Below is a small trained network, with its code and all its weights. Each question gives an input and a target symbol and asks what happens when units are switched off, that is, made to give their printed mean instead of their output.

import numpy as np


def w(rows, s, z=0):
    codes = np.array(rows[::2]) - 128.0
    scale = np.full(codes.shape[1], s)
    scale[-1] = z or s
    return codes * scale


def norm(h):
    return h / np.sqrt((h * h).mean(-1, keepdims=True) + 1e-5)


def f(y):
    return np.maximum(y, 0)


def softmax(a):
    e = np.exp(a - a.max(-1, keepdims=True))
    return e / e.sum(-1, keepdims=True)


def log_softmax(a):
    a = a - a.max(-1, keepdims=True)
    return a - np.log(np.exp(a).sum(-1, keepdims=True))


def net(x, mask):
    ids = ['βγδεζηθλμξστφψω'.index(c) for c in x.split()]
    T = len(ids)
    res = E[ids] + P[:T]
    u = 0
    for l in range(2):
        q, k, v = (norm(res) @ M[l].T for M in (Q, K, V))
        z = softmax(np.where(np.tri(T) > 0, q @ k.T / 3**0.5, -1e9)) @ v
        res = res + np.where(mask[u], z, O[l][:, -1]) @ O[l][:, :-1]
        u += 1
        y = f(norm(res) @ A[l][:, :-1].T + A[l][:, -1])
        res = res + np.where(mask[u : u + 4], y, B[l][:, -1]) @ B[l][:, :-1]
        u += 4
    return log_softmax(norm(res)[-1] @ U[:, :-1].T + U[:, -1])


Q, K, V, O, A, B = {}, {}, {}, {}, {}, {}
E = w([
[122,251,114],'β',
[127,121,145],'γ',
[217,192,72],'δ',
[83,141,109],'ε',
[58,195,70],'ζ',
[103,168,165],'η',
[93,141,105],'θ',
[74,51,97],'λ',
[138,150,179],'μ',
[72,15,162],'ξ',
[188,122,170],'σ',
[128,105,80],'τ',
[163,161,135],'φ',
[178,223,163],'ψ',
[131,55,137],'ω',
],0.016)
P = w([
[70,180,152],'0',
[176,78,101],'1',
[160,108,51],'2',
[90,174,201],'3',
[89,205,188],'4',
[203,56,151],'5',
[84,179,172],'6',
[117,182,71],'7',
[254,97,66],'8',
],0.01)
Q[0] = w([
[201,123,254],'L0H1',
[174,163,158],'L0H1',
[110,177,193],'L0H1',
],0.0096)
K[0] = w([
[180,97,200],'L0H1',
[135,41,254],'L0H1',
[124,249,159],'L0H1',
],0.0095)
V[0] = w([
[124,77,139],'L0H1',
[148,97,175],'L0H1',
[108,158,2],'L0H1',
],0.0076)
O[0] = w([
[138,20,105,2],'L0H1',
[2,190,160,67],'L0H1',
[169,139,202,133],'L0H1',
],0.0072,0.00079)
A[0] = w([
[117,250,13,120],'L0N1',
[88,2,147,169],'L0N2',
[27,23,209,247],'L0N3',
[197,14,48,50],'L0N4',
],0.0066,0.0013)
B[0] = w([
[235,73,168,253],'L0N1',
[173,225,198,198],'L0N2',
[191,159,2,215],'L0N3',
[230,175,198,208],'L0N4',
],0.0081,0.0048)
Q[1] = w([
[9,115,130],'L1H1',
[187,75,142],'L1H1',
[179,77,193],'L1H1',
],0.012)
K[1] = w([
[178,224,211],'L1H1',
[7,2,145],'L1H1',
[212,220,64],'L1H1',
],0.0052)
V[1] = w([
[160,136,107],'L1H1',
[106,73,126],'L1H1',
[1,36,137],'L1H1',
],0.0071)
O[1] = w([
[21,151,28,151],'L1H1',
[198,134,21,90],'L1H1',
[173,253,254,8],'L1H1',
],0.0087,0.011)
A[1] = w([
[73,78,104,79],'L1N1',
[128,225,175,251],'L1N2',
[116,190,254,140],'L1N3',
[179,133,231,70],'L1N4',
],0.0068,0.0023)
B[1] = w([
[143,253,156,253],'L1N1',
[26,94,65,163],'L1N2',
[138,164,72,140],'L1N3',
[111,173,166,137],'L1N4',
],0.011,0.0025)
U = w([
[116,82,152,141],'β',
[141,77,119,135],'γ',
[7,104,13,208],'δ',
[111,59,171,194],'ε',
[121,37,142,159],'ζ',
[157,134,97,66],'η',
[124,122,139,217],'θ',
[112,162,61,180],'λ',
[194,146,95,53],'μ',
[255,246,135,86],'ξ',
[122,71,103,48],'σ',
[114,110,114,86],'τ',
[131,35,128,59],'φ',
[127,125,134,157],'ψ',
[140,107,76,3],'ω',
],0.0089,0.0041)

Each question gives the input, a string of symbols that net reads in full, and the target symbol t.
The units are the heads (3 rows each of Q, K, V and O) and the neurons (one row each of A and B). Each row of codes is followed by its name. A weight is (code - 128) times the scale printed after its matrix; where a second scale follows, it is the last column's (O, A, B and U).
mask holds one flag per unit, layer by layer, with each layer's heads first. A switched-off unit (its flag False) gives its mean, the last column of its rows in O or B, instead of its output. The means were averaged over made-up inputs and are rounded, as every weight is.
A unit's drop is (log p(t) with every unit on - log p(t) with that unit switched off) / (log p(t) with every unit on - log p(t) with every unit switched off).
The circuit of an input: a set's keep is (log p(t) with only the set's units on - log p(t) with every unit switched off) / (log p(t) with every unit on - log p(t) with every unit switched off). Starting from all 10 units, units are removed one at a time, each time the one whose removal leaves the highest keep (on an exact tie, the one counted first), for as long as the keep stays at least 0.8.
units of the circuit, in order: the units of the circuit, biggest drop first
k most important neurons: the k neurons with the biggest drops, biggest first
k most important neurons of layer l: the k neurons of layer l with the biggest drops, biggest first
drop of u: that unit's drop, to one decimal
input β θ ψ ξ, target δ: units of the circuit, in order	[L0N3, L0N1]
input ζ γ θ β η τ φ, target δ: units of the circuit, in order	[L0N4]
input ζ λ ξ μ γ ζ φ, target δ: 3 most important neurons	[L0N2, L0N4, L0N3]
input ξ μ θ, target ξ: 2 most important neurons of layer 0	[L0N4, L0N1]
input ξ β θ δ σ γ ε η ξ, target ξ: 2 most important neurons	[L0N4, L0N3]
input ξ λ η ω γ λ, target ξ: 3 most important neurons	[L0N4, L0N2, L0N1]
input ξ ξ ζ, target ξ: 2 most important neurons of layer 0	[L0N1, L0N4]
input ζ τ γ β θ θ μ, target δ: 3 most important neurons of layer 0	[L0N1, L0N4, L0N2]
input ξ ε δ, target ξ: 3 most important neurons	[L0N4, L0N1, L1N4]
input γ λ λ δ δ τ μ, target δ: 2 most important neurons	[L0N4, L0N2]
input δ τ ζ ω, target δ: drop of L1H1	0.2
input δ δ β η ξ η, target δ: drop of L0N1	0.1
input ξ γ η τ ξ γ, target ξ: drop of L0N1	0.1
input ζ ξ ε φ ξ μ σ, target δ: units of the circuit, in order	[L0H1]
